Below is a small trained network, with its code and all its weights. Each question gives an input and a target symbol and asks what happens when units are switched off, that is, made to give their printed mean instead of their output.

import numpy as np


def w(rows, s, z=0):
    codes = np.array(rows[::2]) - 128.0
    scale = np.full(codes.shape[1], s)
    scale[-1] = z or s
    return codes * scale


def norm(h):
    return h / np.sqrt((h * h).mean(-1, keepdims=True) + 1e-5)


def f(y):
    return y / 2 * (1 + np.tanh(0.7978845608 * (y + 0.044715 * y**3)))


def softmax(a):
    e = np.exp(a - a.max(-1, keepdims=True))
    return e / e.sum(-1, keepdims=True)


def log_softmax(a):
    a = a - a.max(-1, keepdims=True)
    return a - np.log(np.exp(a).sum(-1, keepdims=True))


def net(x, mask):
    ids = ['αβδθμξπστφ'.index(c) for c in x.split()]
    T = len(ids)
    res = E[ids] + P[:T]
    q, k, v = (norm(res) @ M[0].T for M in (Q, K, V))
    z = softmax(np.where(np.tri(T) > 0, q @ k.T / 2**0.5, -1e9)) @ v
    res = res + np.where(mask[0], z, O[0][:, -1]) @ O[0][:, :-1]
    y = f(norm(res) @ A[0][:, :-1].T + A[0][:, -1])
    res = res + np.where(mask[1:17], y, B[0][:, -1]) @ B[0][:, :-1]
    return log_softmax(norm(res)[-1] @ U[:, :-1].T + U[:, -1])


Q, K, V, O, A, B = {}, {}, {}, {}, {}, {}
E = w([
[170,141,129,101,160,166,74,79,171,189],'α',
[123,169,170,93,83,149,97,153,182,168],'β',
[120,144,150,68,105,139,71,129,162,138],'δ',
[146,170,181,89,84,94,66,102,199,148],'θ',
[139,128,152,111,123,173,116,106,204,143],'μ',
[154,156,116,86,168,215,139,187,217,98],'ξ',
[80,56,79,207,115,71,91,96,220,144],'π',
[174,38,196,110,98,176,140,74,120,108],'σ',
[140,81,176,143,147,237,93,163,221,188],'τ',
[111,179,141,250,84,218,95,132,68,27],'φ',
],0.019)
P = w([
[90,174,147,99,103,199,71,58,124,178],'0',
[107,141,160,106,111,191,59,76,154,154],'1',
[118,134,172,118,121,179,58,97,164,145],'2',
[130,119,174,111,121,164,81,91,177,124],'3',
[161,117,145,122,124,164,81,92,156,148],'4',
[167,109,173,120,139,142,98,104,168,126],'5',
[166,105,162,104,137,135,102,123,160,114],'6',
[182,101,158,100,142,126,105,132,145,117],'7',
[215,95,139,112,148,114,107,126,145,130],'8',
[225,86,141,103,149,105,118,136,144,117],'9',
[236,92,133,98,151,104,135,157,140,116],'10',
[248,81,122,99,136,89,133,171,137,114],'11',
[219,54,125,96,142,82,155,191,131,118],'12',
],0.015)
Q[0] = w([
[221,64,163,83,109,95,59,160,228,139],'H1',
[251,132,222,48,139,192,18,109,238,171],'H1',
],0.013)
K[0] = w([
[111,116,88,210,149,137,134,166,38,51],'H1',
[191,107,70,198,128,108,185,183,76,1],'H1',
],0.013)
V[0] = w([
[1,48,164,249,114,61,68,50,13,140],'H1',
[25,91,69,55,145,84,166,122,238,236],'H1',
],0.0074)
O[0] = w([
[64,65,172,114,72,144,255,54,204,213,8],'H1',
[99,72,168,98,137,57,53,167,119,203,104],'H1',
],0.0094,0.018)
A[0] = w([
[205,149,132,93,86,212,100,154,127,92,189],'N1',
[66,186,105,176,83,110,95,166,140,126,208],'N2',
[231,88,193,45,116,152,168,73,85,132,127],'N3',
[120,40,177,122,91,105,160,178,113,171,12],'N4',
[100,140,153,148,154,75,109,127,28,174,11],'N5',
[124,135,129,253,108,162,175,105,113,125,2],'N6',
[122,160,75,48,123,99,214,139,198,199,114],'N7',
[132,118,78,86,110,114,242,120,150,123,173],'N8',
[147,68,141,148,160,137,201,154,172,147,91],'N9',
[78,11,140,143,175,39,117,97,133,229,83],'N10',
[142,161,80,129,202,72,126,235,81,86,24],'N11',
[66,225,126,163,98,198,146,189,177,85,98],'N12',
[99,180,157,228,96,204,95,61,46,48,115],'N13',
[111,111,115,127,103,85,223,97,152,88,159],'N14',
[81,128,115,107,204,100,108,229,158,176,196],'N15',
[84,58,141,179,146,80,62,105,139,149,175],'N16',
],0.013,0.0076)
B[0] = w([
[96,104,190,148,131,85,186,162,73,119,252],'N1',
[191,93,105,188,101,146,160,170,128,117,153],'N2',
[92,69,168,155,121,41,165,185,52,150,166],'N3',
[98,79,72,200,107,39,151,74,113,73,133],'N4',
[66,52,198,128,55,88,168,176,93,115,124],'N5',
[115,141,74,173,143,132,22,177,139,83,132],'N6',
[202,147,82,79,152,102,101,138,85,140,144],'N7',
[137,156,60,107,155,149,57,101,100,118,151],'N8',
[50,161,114,112,49,115,99,184,131,201,143],'N9',
[158,58,71,166,87,49,93,40,182,140,146],'N10',
[192,74,128,89,188,116,84,179,121,120,204],'N11',
[124,109,162,185,133,94,164,126,142,157,152],'N12',
[132,172,168,183,175,139,230,132,223,5,166],'N13',
[160,137,63,87,86,148,52,82,128,118,146],'N14',
[131,104,28,114,115,131,83,96,126,136,179],'N15',
[115,172,119,112,128,144,218,57,162,91,143],'N16',
],0.014,0.023)
U = w([
[73,144,181,93,251,114,90,19,64,168,71],'α',
[139,107,98,217,37,156,99,169,69,199,37],'β',
[88,86,119,35,37,201,124,111,61,90,114],'δ',
[184,185,250,88,77,113,79,92,162,154,86],'θ',
[97,212,166,211,183,220,161,50,197,26,143],'μ',
[162,170,108,102,197,111,69,184,164,103,253],'ξ',
[133,46,111,174,119,72,99,63,197,166,162],'π',
[139,60,239,134,137,80,224,144,81,182,81],'σ',
[128,13,140,78,164,254,148,71,114,154,125],'τ',
[139,197,90,36,123,80,162,127,87,164,34],'φ',
],0.0098,0.006)

Each question gives the input, a string of symbols that net reads in full, and the target symbol t.
The units are the heads (2 rows each of Q, K, V and O) and the neurons (one row each of A and B). Each row of codes is followed by its name. A weight is (code - 128) times the scale printed after its matrix; where a second scale follows, it is the last column's (O, A, B and U).
mask holds one flag per unit, heads first, then neurons. A switched-off unit (its flag False) gives its mean, the last column of its rows in O or B, instead of its output. The means were averaged over made-up inputs and are rounded, as every weight is.
A unit's drop is (log p(t) with every unit on - log p(t) with that unit switched off) / (log p(t) with every unit on - log p(t) with every unit switched off).
The circuit of an input: a set's keep is (log p(t) with only the set's units on - log p(t) with every unit switched off) / (log p(t) with every unit on - log p(t) with every unit switched off). Starting from the 12 units with the biggest drops (on a tie, the unit counted first), units are removed one at a time, each time the one whose removal leaves the highest keep (on an exact tie, the one counted first), for as long as the keep stays at least 0.8.
circuit, biggest first: the units of the circuit, biggest drop first
most important unit: the unit with the biggest drop
k most important neurons: the k neurons with the biggest drops, biggest first
drop of u: that unit's drop, to one decimal
input ξ φ ξ ξ ξ ξ μ δ ξ α, target φ: circuit, biggest first -> [H1; N7; N8; N9]
input α σ φ α, target μ: most important unit -> N11
input σ ξ σ α ξ φ σ σ, target μ: circuit, biggest first -> [N13; H1]
input δ φ ξ ξ, target μ: 4 most important neurons -> [N11; N12; N15; N8]
input α α θ, target θ: 2 most important neurons -> [N13; N11]
input π δ α θ, target π: circuit, biggest first -> [H1; N10]
input σ ξ φ ξ ξ β, target φ: 2 most important neurons -> [N7; N8]
input τ α β, target β: 4 most important neurons -> [N13; N11; N2; N15]
input ξ ξ ξ α σ, target σ: circuit, biggest first -> [N3; H1]
input ξ α φ π ξ σ σ τ, target β: 2 most important neurons -> [N9; N8]
input α α β, target β: circuit, biggest first -> [H1; N13; N11; N2]
input β α β α ξ φ ξ ξ α δ, target φ: 4 most important neurons -> [N8; N14; N7; N3]
input π φ ξ δ, target μ: 2 most important neurons -> [N11; N13]
input α α φ α α ξ α δ, target φ: 3 most important neurons -> [N8; N7; N14]
input ξ ξ ξ ξ α ξ θ α φ σ, target μ: most important unit -> H1
input π δ ξ ξ π ξ α φ, target μ: 2 most important neurons -> [N13; N3]
input τ δ ξ φ α β, target μ: 2 most important neurons -> [N11; N13]
input δ β μ, target μ: 3 most important neurons -> [N11; N3; N16]
input α β θ α φ ξ τ, target μ: 2 most important neurons -> [N11; N15]
input ξ μ σ β δ, target σ: circuit, biggest first -> [H1]
input ξ ξ α ξ φ τ ξ θ θ, target φ: drop of N16 -> 0.0
input ξ σ β ξ ξ σ μ δ, target σ: drop of H1 -> 0.8
input ξ ξ σ μ, target σ: drop of H1 -> 0.6
input β α α, target α: drop of N11 -> 0.3
input ξ α τ φ ξ δ ξ ξ α ξ, target φ: 2 most important neurons -> [N8; N7]
input ξ α ξ δ ξ ξ σ π φ α μ σ, target δ: 3 most important neurons -> [N14; N3; N8]
input ξ ξ α ξ β σ β, target σ: circuit, biggest first -> [H1]
